Each row is followed by its class.
[ -6.0  21.9 -26.4  12.2   3.5  25.7  -5.2   5.3   3.3  -8.4  -6.1   0.3
   5.9   6.5   2.6   2.2  13.2   4.5  20.4   4.6 -38.9  -6.4   3.5  -2.8
  -2.5  -1.4  16.4  10.9 -18.3   1.8  10.4  -1.0   2.9  -2.1  -3.2   3.7
  12.9  -4.9 -10.5  -3.3  14.5  10.7  -5.0  -4.7   6.1  16.3   6.4  -3.4
  11.4   2.3  21.3   5.5  -1.7  -9.5  -2.7  -5.5   8.4 -18.5]
Vibol
[ -9.1  -6.9 -36.9  21.9 -12.9  -4.4 -29.6  -0.9 -18.5 -34.7  -9.2 -17.6
  11.2  -1.2  -0.9 -12.5  -0.1   4.6  15.3  12.7 -44.0  -4.1  12.8   5.9
  11.1  -2.0  12.3  12.7 -10.6   9.1  -7.4   8.4   6.1  -8.9  32.0  -7.3
  11.9  -7.8 -12.5  24.2 -11.0   5.6 -14.4  -6.3  -7.5  32.3  -2.2  -3.8
  12.4  -6.3  10.2  16.4  18.7  17.5  -5.4   6.1   0.9 -22.7]
Gutu
[ -2.2  -9.2   2.6  13.7 -17.4   7.4 -12.2  -0.1  -5.4 -14.1  -1.4   1.2
  16.2   1.2  18.4  -6.7   2.3   0.2  23.1   0.9 -56.9  -6.5 -10.5   5.7
  -6.5 -18.9   0.3 -11.0  -1.9  -0.7  -9.2  -0.3   2.7   4.6   8.5  -7.6
 -14.3  -7.6   9.0  -8.2 -15.2  17.4  -0.4 -12.6 -16.1  14.4   4.1  -7.7
   8.5   8.2   0.6  -3.3  15.2  -9.3   4.3  15.5  17.4  -3.0]
paku
[ -6.4  -5.8  -6.4  10.1 -11.4  10.6  -9.8  -0.8 -14.2 -15.1   3.0   4.1
   3.2  -1.5   7.4  -7.5  -1.9   4.8   2.0   0.2 -28.4  -0.2   2.4   1.5
   4.8  -1.0   6.7  -7.7 -10.4   5.5 -13.6   0.0  13.8   3.6   8.8   1.4
  -7.3  -2.9   1.9  -0.9 -11.5  13.9   2.9 -15.8  -4.4  12.3  -1.7  -6.4
  11.4 -12.1  -4.7   0.5  12.0   8.5  -3.1  10.2   8.7  -6.8]
dov
[  5.7   5.0  -5.8   4.4  -2.4  -6.7  12.6  10.2   1.8  -3.3   0.0   0.0
  -6.3   0.6 -13.6  -4.2  -0.6  10.4   0.4  -1.6 -22.4   1.9  11.4   2.3
  15.0  -4.5   6.9   4.4 -13.6   6.8   5.0   3.8  -0.8 -23.2  -5.3   7.2
   8.0  -5.7   3.1   4.8  -3.9  12.9   3.3  -5.9   1.2  -9.7   0.9  -2.9
   1.4 -17.0   1.1   7.8   8.3   0.9   0.3   0.8   3.4 -11.7]
Vibol
[ -0.9 -15.8  32.9   0.8  -0.8 -26.5   2.6  16.4   7.6  10.1  -8.9 -22.0
  -2.5   4.7 -17.5  -6.4 -22.5   4.7 -12.2  -2.7  50.8  -1.0  -9.4  -3.4
   1.3  -1.0 -26.2   5.6   2.9  -3.7   8.1   8.9 -12.4 -12.0 -17.4 -10.1
  15.0   6.9  10.0  10.1   6.0 -14.1  -7.4  11.9  17.7  -8.8  -0.6   9.9
 -16.8  -6.4   8.1   5.4  -2.0   1.7  -8.1   1.3 -18.8  -9.7]
paku
[ -3.5  -7.0  15.8   6.5 -11.9   5.6  -9.2  -2.8  -6.0  -4.0  -4.0  -4.4
  -4.7  -1.5   5.3  -0.9 -14.6   6.8  -9.4  -1.9  -2.2   4.0  -5.1   3.0
  13.4  -3.4  -7.7  -4.4  -5.4  -0.4 -12.6  -2.2   5.7  -1.5   9.6   1.7
  -4.8  -1.0  -2.2   8.9   3.5   2.9   0.2 -12.0   9.1 -10.5  -6.2   4.2
   6.3   5.4   8.6  -3.3   1.4  11.0  -8.2   8.0  -3.4   6.6]
tofer
[ -6.6 -14.6 -12.1  12.2 -12.6 -17.3 -15.6   4.5   0.7 -22.6  -0.4  -8.4
  19.0   0.4   6.0 -10.2   1.3   0.7  14.2   7.2 -40.9  -6.5  -6.5  -3.0
   1.3  -4.4   1.7   0.1   0.4   4.2 -12.6  13.1   1.9  -6.8  15.0 -11.1
   0.2   4.9   5.8  13.0 -25.9  10.7  -6.9   3.4 -11.7  25.5   0.6 -12.9
   1.6 -11.9 -13.0   7.3  17.3   1.0   3.8  12.4   4.4 -10.7]
dov
[ -5.3   1.5   5.7  -9.1 -11.9 -14.7   4.9  -3.5   7.0  -9.7  10.8  -5.2
   5.6  -2.3   3.3   1.4   2.6  17.5 -11.0   5.2  -1.3  -6.9  -8.7  -1.6
   5.7   0.6   4.6  -6.4   6.8   3.3  -5.6   0.5   6.5   4.6   1.2   3.7
 -10.2   1.5  11.7   3.2 -13.9  -0.8  -3.1   1.3  -3.6  -8.3 -10.5  -9.7
  -5.5 -11.2  -6.5  -3.9   6.0   2.0   1.6   4.2   3.6  -0.9]
Gutu
[  1.6 -24.9 -12.1   9.4   0.8  12.9 -16.7 -15.0  -4.1 -14.8   8.4  12.0
  14.8  -0.9  18.2 -11.4  21.5 -18.6  14.3   5.9 -31.0  -5.0   4.4  -3.0
 -33.1  -3.9   4.5 -15.0   9.6  -7.4 -15.8  -1.0   4.7   8.3   5.7 -11.8
 -18.2   1.6   6.2 -14.0 -23.5  20.7  15.4  -9.9 -26.2  23.2  10.4 -15.1
   8.6  -0.9 -22.2  -3.7   9.9  -5.3  16.9   6.0  18.2   3.1]
kasa
[  8.3 -20.5  22.1   8.8 -10.6  17.3   1.9  14.8   1.8  -6.6   6.0   6.9
  -2.8  10.7  -4.6 -17.7  -7.0   5.5   4.7  -4.7 -38.1   8.3   8.2  -9.9
 -23.3  -5.3 -12.1  -3.4  -3.7 -10.5  -1.2   4.0  -3.8 -17.6  -9.2   0.9
   9.6  -4.7   4.5  -1.4  -1.4  16.1  12.8 -14.7   3.6  -8.2  10.1  -3.8
   6.3 -12.9  -4.7   2.4   7.0  -5.5   5.0  12.3  11.6  -2.2]
Vibol
[  2.0  11.8  26.3   3.3  13.1  22.2   4.0   1.9   6.7  19.3  -2.1   6.8
 -20.7  -0.7  -2.1   1.1 -12.2   3.9 -13.6  -6.8  60.0   8.9  -9.0  -1.5
   2.5   1.3 -14.5  -4.9 -12.3  -0.8   2.2  -3.4  -6.5  15.9 -13.8   9.6
  -6.0   8.3   0.5 -19.2  18.9  -6.8   0.7   0.0   3.8   8.1  -7.3  14.2
   2.8  12.9  -0.4  -7.5  -3.0   7.6  -3.2   2.9 -11.5 -13.5]
tofer
